Below are the code and all the weights of a small trained network. Each question names an input and a class and asks about switching units off, where a switched-off unit gives its printed mean instead of its output.

import numpy as np


def w(rows, s, z=0):
    codes = np.array(rows[::2]) - 128.0
    scale = np.full(codes.shape[1], s)
    scale[-1] = z or s
    return codes * scale


def norm(h):
    return h / np.sqrt((h * h).mean(-1, keepdims=True) + 1e-5)


def f(y):
    return y / 2 * (1 + np.tanh(0.7978845608 * (y + 0.044715 * y**3)))


def log_softmax(a):
    a = a - a.max(-1, keepdims=True)
    return a - np.log(np.exp(a).sum(-1, keepdims=True))


def net(x, mask):
    res = np.array(x, float).reshape(1, 2) / 4 @ E
    u = 0
    for l in range(2):
        y = f(norm(res) @ A[l][:, :-1].T + A[l][:, -1])
        res = res + np.where(mask[u : u + 10], y, B[l][:, -1]) @ B[l][:, :-1]
        u += 10
    return log_softmax(norm(res)[-1] @ U[:, :-1].T + U[:, -1])


A, B = {}, {}
E = w([
[173,173,162,83,111,177,118,78,32],'x0',
[89,2,177,254,169,149,150,171,79],'x1',
],0.014)
A[0] = w([
[161,161,157,152,112,140,97,91,126,2],'0.n1',
[121,99,124,159,148,161,165,200,103,110],'0.n2',
[39,55,132,158,138,102,130,248,180,133],'0.n3',
[98,128,152,135,144,143,122,135,136,91],'0.n4',
[50,79,100,184,157,80,128,176,149,83],'0.n5',
[132,186,53,62,89,92,101,85,154,33],'0.n6',
[180,231,126,37,117,114,114,95,101,127],'0.n7',
[136,119,182,138,123,151,128,114,72,65],'0.n8',
[146,111,135,103,126,138,115,134,131,87],'0.n9',
[94,99,124,134,154,132,162,172,156,43],'0.n10',
],0.016,0.0061)
B[0] = w([
[134,130,141,210,73,168,165,126,111,136],'0.n1',
[133,223,102,45,142,40,38,137,107,184],'0.n2',
[2,92,49,124,57,185,248,132,116,253],'0.n3',
[136,204,156,88,112,83,150,142,123,133],'0.n4',
[27,89,52,140,53,161,211,179,110,220],'0.n5',
[226,178,90,189,77,64,69,127,97,224],'0.n6',
[53,118,98,106,108,125,106,66,124,251],'0.n7',
[137,111,232,137,207,166,136,142,206,162],'0.n8',
[106,122,106,180,120,146,99,146,122,125],'0.n9',
[123,134,83,87,131,187,146,168,112,164],'0.n10',
],0.013,0.02)
A[1] = w([
[159,145,107,106,127,113,113,127,113,100],'1.n1',
[139,117,106,125,138,142,107,136,119,57],'1.n2',
[162,114,151,150,155,122,126,182,144,66],'1.n3',
[93,110,135,110,148,171,165,148,116,125],'1.n4',
[84,133,155,122,120,185,111,112,114,103],'1.n5',
[63,118,127,96,152,113,154,147,110,2],'1.n6',
[110,88,137,132,134,127,171,200,114,94],'1.n7',
[255,116,150,148,156,120,97,165,167,84],'1.n8',
[183,112,155,152,167,98,126,181,135,66],'1.n9',
[162,131,122,123,100,120,62,95,99,121],'1.n10',
],0.023,0.0073)
B[1] = w([
[102,174,137,166,104,86,112,90,157,171],'1.n1',
[101,128,79,116,112,110,99,144,138,118],'1.n2',
[155,129,33,29,118,134,74,174,66,141],'1.n3',
[163,144,170,189,142,93,133,73,166,233],'1.n4',
[168,39,150,123,163,156,172,135,158,185],'1.n5',
[143,115,148,150,111,87,76,35,171,208],'1.n6',
[224,166,166,79,170,148,45,96,116,221],'1.n7',
[152,142,100,251,64,78,221,242,208,152],'1.n8',
[147,176,78,98,133,200,104,227,30,145],'1.n9',
[162,183,131,72,171,113,84,241,95,248],'1.n10',
],0.014)
U = w([
[133,79,193,173,142,140,149,26,176,84],'0',
[140,199,72,119,78,78,60,136,92,165],'1',
[65,82,49,158,40,133,217,166,128,255],'2',
[157,111,160,74,170,173,81,136,91,4],'3',
[187,148,143,165,150,148,166,254,124,55],'4',
],0.023,0.0047)

Each question gives the input, the list of numbers given to net, and the class t.
The units are the neurons (one row each of A and B). Each row of codes is followed by its name. A weight is (code - 128) times the scale printed after its matrix; where a second scale follows, it is the last column's (A, B and U).
mask holds one flag per neuron, layer by layer. A switched-off neuron (its flag False) gives its mean, the last column of its row in B, instead of its output. The means were averaged over made-up inputs and are rounded, as every weight is.
A unit's drop is (log p(t) with every unit on - log p(t) with that unit switched off) / (log p(t) with every unit on - log p(t) with every unit switched off).
unit that matters most: the unit with the biggest drop
k most important neurons: the k neurons with the biggest drops, biggest first
top k neurons in layer l: the k neurons of layer l with the biggest drops, biggest first
drop of u: that unit's drop, to one decimal
input [-4,-3], class 1: unit that matters most : 0.n6
input [2,3], class 0: 2 most important neurons : [0.n6; 0.n8]
input [6,0], class 0: 2 most important neurons : [0.n6; 0.n2]
input [5,7], class 3: 2 most important neurons : [0.n7; 0.n6]
input [8,0], class 0: 3 most important neurons : [0.n6; 0.n2; 0.n8]
input [7,5], class 4: 2 most important neurons : [0.n3; 0.n7]
input [7,4], class 4: 2 most important neurons : [0.n3; 0.n7]
input [7,3], class 4: top 4 neurons in layer 0 : [0.n3; 0.n7; 0.n5; 0.n8]
input [7,7], class 4: 4 most important neurons : [0.n3; 0.n7; 0.n5; 1.n8]
input [1,8], class 0: top 3 neurons in layer 0 : [0.n6; 0.n8; 0.n7]
input [7,8], class 4: top 4 neurons in layer 0 : [0.n3; 0.n7; 0.n5; 0.n8]
input [8,6], class 4: top 2 neurons in layer 0 : [0.n3; 0.n7]
input [8,-2], class 3: top 2 neurons in layer 0 : [0.n3; 0.n2]
input [2,1], class 4: 2 most important neurons : [0.n3; 0.n7]
input [6,1], class 0: drop of 0.n6 : 0.3
input [8,1], class 0: drop of 0.n6 : 0.5
input [5,0], class 0: drop of 0.n6 : 0.6
